Group and class of each row:
[ 16  -6   4   6  -3   8  -8  -4   8  11   7   2  -1  12  -7   1   4 -21
   4  11  -8  -2  -2   0  -7   1   3   0   2  -9  -8  30   7   0   3   5
 -36  -3  -1 -23  -3   2  -6  -9   3  -7  -4   7] => jr > S
[ 11 -20  -3  -5 -11   0  -1  -4   4   9   4  -6  -8   9   0  -5   6 -13
   3   5  -1   0  -5   9   9  -6  -1 -23 -30  16  -6  22   6 -12   7   4
 -23  -5  -5 -21  -2  -6 -11  -5  -3  -2 -10   1] => jr > B
[ 13 -10  -6  -3 -19  -3  -2   4  -3  -1  -4   1   0   4   8  -5   8  -4
   3   1  13  13 -23 -21  11  -8   1 -21 -29  26   9  27  -1  14   9   3
   6  -2 -10  11   4   4  -1   1   0   0  -3   0] => Mz > Y
[ 11 -13  -2   4  -6   1  12  -4  -2  -4   0  -3  -9   7  -9   6   8  -3
  -5   1   3   7 -11 -11   6   7  -8 -23 -38  26 -12  19  -3   3   4  12
 -25   1 -12 -15  -4   0  -2  -7 -15   4 -18   3] => Mz > F
[ 20  -9   2   4 -11   9   5  -6   3   0   9   3   1  12  -5  -4   2  -7
   2  17 -11  -2 -13   4  -4  -6   2 -11   0   1  -5   8  -1  -8  11   4
 -37  -1  -3 -23  -2  -3  -7 -10  -6  -6  -1  -1] => sm > T
[ 16   1   6   2  -3  -3  -4   0   5   8   8  -1  -2  12 -12  -1   6 -20
   6   4 -14  -3 -11   2   1  -9  -1 -10 -10  -1  -5  24  12 -18   5   7
 -33  -1  -9  -6  -3  -6  -9  31  15  -4   7   1] => jr > S
[ 15   3   0   6 -14   2  -3  -4  11   7   6   7  -9  16  -5   5   2 -19
   8  11 -14   1 -11  -3  -1  -5   6 -10  -4  -4  -2  42   6 -19  10   0
 -32   1  -3 -15  -3  -4  -8   4   9  -4  -1   8] => jr > S
[  6 -13  -2  -7 -11  -3  -4   4  -2  14  -6  -2   2   3   5  -4   3  -4
   2  -5   6   5 -12 -15  12  -6   1  -7 -22  21   7  18  -3   4   3   2
   5  -2  -4  10  -3   1  -2  -3  -1  -2 -10  -1] => Mz > Y
[ 18 -12  10   3 -12  10   6   2   4   4   3   3 -10  11   6   3   6 -15
   8  14 -12   2 -12  -6  -6  -4  -1 -11   2   1  -5  33   2  -6   7   3
 -33  -2  -1 -14   3  -1  -4 -16  -3  -1  -3   0] => sm > T
[ 16  -9   6  -5 -11   0  -8  -2   6  14   1   4  -2  14  -2  -3   4 -15
   7  12  -9   1  -6  -2  -2 -12   3 -15   1   2  -3  32   6 -12   8  -1
 -33  -6  -3 -19  -1   2 -10  -5   8  -8   0  -4] => jr > B
[  8   1   5  -2  -8  -2   2  -3   6   6   7   3  -8   8  -2   0  -2 -22
   1  12 -10   3   4   6  -4  -6   2 -23   4   1  -4   0   7 -10   7   5
 -26   1  -9 -19  -3  -4  -4   2   7   1  -2  -3] => jr > S
[ 12  -2   3  -6 -11   0  -1  -6   8   6   6   3  -6  14  -1   0   3 -17
   6  14 -10   1  -3   1  -4 -12   5 -17   4  -6  -6  26   8 -14  17   2
 -31  -2  -5 -22   5  -5  -7 -13   1  -6  -1  -1] => jr > S
[ 18 -11   6  -4 -13  -1  -4  -2   6   9   5   3  -1  11  -5  -5   6 -20
   7  14 -11  -3  -5  -2   3  -8   1 -16  -9  13   3  29   8 -14  12   5
 -30  -8  -3 -15  -5 -31 -10   1  10  -7  -2  -3] => jr > B

Group, then class:
[ -5  14  -5   6   1  32  -6   9  -7  -6   3 -22  13  -9  -9   4  -3   8
  -4 -52  -5  -1  -3  22  -9  -1   9  14  -2  -2 -14   5   7  -8  -5  -4
   2  -6   5  -4  -1   8   0  -1   1 -19   7 -21] => dr > V
[ -5  -5   4   3   4  -7  16 -11   9   3   3  -5   3  -3   4   0  -5  -2
  -2 -38  -6   3  -6  29   3  13   6   1  -5  -9   9  -4   3 -11  -7  -1
  -2  17   2   4 -12   4  -4   1  -1  -5   2  -3] => dr > Q
[  0   8  -5   2  -1  12   0  -5  -8   0   5 -10   6 -10   9  -2  -4   3
 -10 -31 -12   3   0  22   2   0   8  26 -22  -3  -1  -1   6  -9  -5  -5
   0   4  -4   2   5   4   1   2   4  -3   3 -13] => dr > Q
[  1  25  -5   3  10  38 -12  10  -5  -6   3 -27   7 -19  -9   4  -1   7
  -7 -45  -1   0  -1  10  -8  -2  12  24   1  13 -16  -5  -8 -13 -12 -12
  -1  -9  17 -12   2  30  -6   7  -1   9   5  -7] => dr > V
[-11   7  12  17  -2  10  -8  11   4 -14  -5 -11   4 -20  18 -26  -7   7
  -6  11   3  -4  -1   6   4 -20  -1  -6   5 -20  21   8 -21   5  14 -10
  -6   5   2  -7  25  10  -1   2  11 -15  -9  -5] => nq > R
[ -7 -15   3   4  11   5   1   9   2   2   1   1  -4 -16   2  -8 -13   1
 -10 -52  -5 -12  -8  15   5  -5   8  11   4 -17  -5  -5  15  -7 -10 -15
  -3   0   2   0  12   6  13   7  -4  -9   8 -24] => nq > E
